Rows with their classes
[ -5 -13 -12  -2  -2 -12  -3   6   1  -5   0  -1   0  16  13  -2   4  -5
   0  -9   4  -4  -5  12  13   5  -3   7  -9  -3  -1  23   5  -5   0  14
  -4 -10   8 -24  -8  -5]	(74)
[ -4   8  -8   5 -12   2  -1  -7  13  -3  -8   2  -7 -21 -13  -7  -9 -10
  12  -4 -16  -9 -14   3  17 -15  -6  15   8   5   2  -5  -5  -6 -25   2
   9   8   7  22 -27  -3]	(60)
[ -8   4 -13   5  -7   1   8  -9  13 -13  -6  -3  -1 -17  -1 -17  -8  -6
   4  -5 -13  -4  -8  11  11  -3   1   5  -2  -1   5  -7   9  -6 -13   9
   9  20  -2  11 -21  -4]	(58)
[-16 -16 -28   1  -1 -12  -6   3  -4  -5   3 -13  -7   4  13  -7   8  -9
  -1 -16   3  -2 -11  15  32  -4   3  17  -5   3   6  21  -9 -13  -3  12
   2 -10   7 -13 -25  -9]	(64)
[  1  11 -16  11 -23  10   2 -13  25 -24 -12  -1  -7 -16 -16  -6 -13 -16
   6  -5 -27 -10 -19  21  22  -3  -6   1  -6   3   9  -6   4   2 -15  10
  44  20   8  10 -12  29]	(75)
[  4  14  -7   2 -19  15   0 -13  21 -22 -10   5   3 -19 -10   0 -10  -6
   3  -2 -20 -11 -10   8  14  -1  -1   0  -2   1   2  -9   8   2 -14   5
  24  22   3  14 -14  10]	(75)
[  8   8 -17   4 -19   5  -1 -15  12 -13   1  12   0   1  -9  -8  -4  -7
   0  -3 -21  -6 -16  13   6   4  -6 -17  -7   0  10  -2   5   2  -6   6
  36  13   7  -3  -1  27]	(67)
[ -4 -14 -11   2   4 -16  -8   5   1   4   3  -7   0  13   7  -1   5  -3
   4  -7   5  -1  -7   6  12   2  -4   7  -3   0   2  25   1  -7   0   9
  -3  -7  11 -17 -10  -2]	(64)
[  1  13  -1   2 -14   6   5  -9  13 -12  -3   5   5  -9  -9   3  -3   1
  -1  -3 -14   1  -3   5  -1  -1  -3 -13   3   3   0  -6   6   2  -3   4
  12  14 -25   4 -12   8]	(63)
[ -2   5 -17   0 -21   6   7 -12  18 -22 -14   1  -1 -13  -1  -1  -8  -7
   1  -7 -20  -8 -10  19  14   2   1 -10  -4  -1   5   3  11  -4  -2  11
  24  17   4  -7 -13  10]	(75)
[  2  13   0   2 -11   8   7 -12  13 -16  -4   6   4 -13  -5  -1  -5  -2
   2  -1 -19  -6  -1  10   2  -1  -1 -10  -3  -2   1  -8  11  -1  -4   4
  18  22  -6   6  -6  10]	(75)
[ -3  -1  -7  -1   2  -7   2   0   7  -2   5   0   2   9  12   1   6   1
  -3  -6   1  -4  -5   8   2   1   2  -6 -10  -6   3  13   9   0   9   7
   4   3   0 -17  -9   1]	(74)
[ -1 -10   5   5  10  -6   5  13   4  -7  -4  -3  -4   0   6  -1  -1  -8
   6  -3   2   6  -3   5  12   4   5  13  -5   2   0  17  -5  -4  -5  15
  -1   0   2 -13  -1 -22]	(74)
[ -3  -8   1  -8   9  -2   0   6  -8   3   5 -11   7   2  18   3   7   6
  -4  -7  14   4   7   7  -4 -12   5   3  10  -4  -4  10   8   3  18  -1
 -23  -6  -7  -9 -10 -19]	(74)
[  3  -4 -18  -3  -1  -2  -9  -5   0   4   8   0   4  11  -1  -6   3   1
  -2  -4  -2   4  -8  -1   6  -2  -7  -4  -1   2   4  -2   0  -1   0  -1
   8  -2   2  -1 -11   6]	(52)
[ -4  16  -2   4 -21   5  11 -13  19 -14 -11   2  -4 -10  -7  -1  -2  -4
   1  -2 -21  -9  -8  13   6  -4  -1 -14   2  -2   3 -13   7   3  -5   3
  18  20   3   9 -10  19]	(75)
[  3   8 -18   6 -20   5   5 -16  24 -13 -12   7  -3 -13 -11  -4 -10  -9
   7  -5 -21  -9 -13  17  17   4  -8  -8   0   3   7   0  10   2 -12   8
  30  18   3   5 -12  19]	(75)
[  6   8  -8   2 -16  10   6 -12  15 -14  -2   6   0 -17  -6  -1  -3  -6
   2   4 -18  -1  -5   6   3  -1  -3  -6   4  -1   2  -9   8   0  -9   2
  19  17  -2  10 -14  11]	(75)
[ -3  13  -6   2 -18   7   7 -10  18 -17  -8   2  -3 -25  -6   0  -6  -8
   1   1 -17  -6 -12   8  10  -3   0  -5  -3   3   2  -7  14  -6  -7   6
  21  15  -1  12 -17   6]	(58)
[ -5   6  -6  -4 -17  10   6 -16  22 -16  -8   5   1  -9  -9  -3 -10  -5
   0  -1 -19 -13  -8   7   7   2  -4 -14  -5   3   7  -2   5   3  -6   8
  26  24   1  10  -9  15]	(75)
[ -1   2 -17   6 -16   1  -2 -11  11 -10  -6   4  -6 -10 -14  -5  -6 -10
   3  -5 -18  -6  -7  12  20  -7  -3   1  -1   8   3  -6   3  -1 -17   5
  28  10   8  17 -19  15]	(60)
[  1  -6 -17   1  -2  -3 -13  -4   2   5   6  -2  -2   9  -3   5 -11  -4
   0  -5  -2   0 -10   4  12  -4  -7   8   2   4   3   5  -8   4 -18   4
  11  -6   4  -4  -8   7]	(52)
[ -9 -13 -15  -5  10 -15  -9   7 -16   7  17  -8  -1  15  13   0  10  -1
  -4  -8   9   1   5  -1  10   1   0   4  -3   1   0  11   5  -9  10   1
 -15 -19   2 -10  -8  -2]	(64)
[  2   5 -10   4 -17  11   5 -14  17 -21  -7   6  -5 -15  -9  -3  -6  -8
   5   1 -21  -9 -12  10  17  -1  -1  -5   5   6   7  -7  -1   4 -14   8
  27  18   7  12 -10  16]	(75)
[ -5 -12 -15  -1   6  -7  -1   3  -4  -1   6 -11  -2  14  15  -2   7   2
 -12  -9   6  -2  -3   8   5  -4  -2   5  -6  -4   5  22   2 -21  -1   8
  -3  -5   1 -23 -14  -5]	(74)
[ -6 -15 -15  -1   3 -10  -4 -18  -6 -10   5 -11  -5   7  -2   0   6  -5
  -2 -10   9   4  -3   8  14  -6   0   5  -4   0   1  10   3  -8   2   5
  -4 -12   5  -3  -8  -3]	(64)
[ -7 -13 -10   4   5  -9   4   5   5 -11  -6  -7  -8  -2   6  -3  -1 -11
   3 -12  -2  -7  -9  16  30   5   5  11  -8   1   7  18   4  -4  -4  15
   6   1   7 -16  -6  -3]	(74)
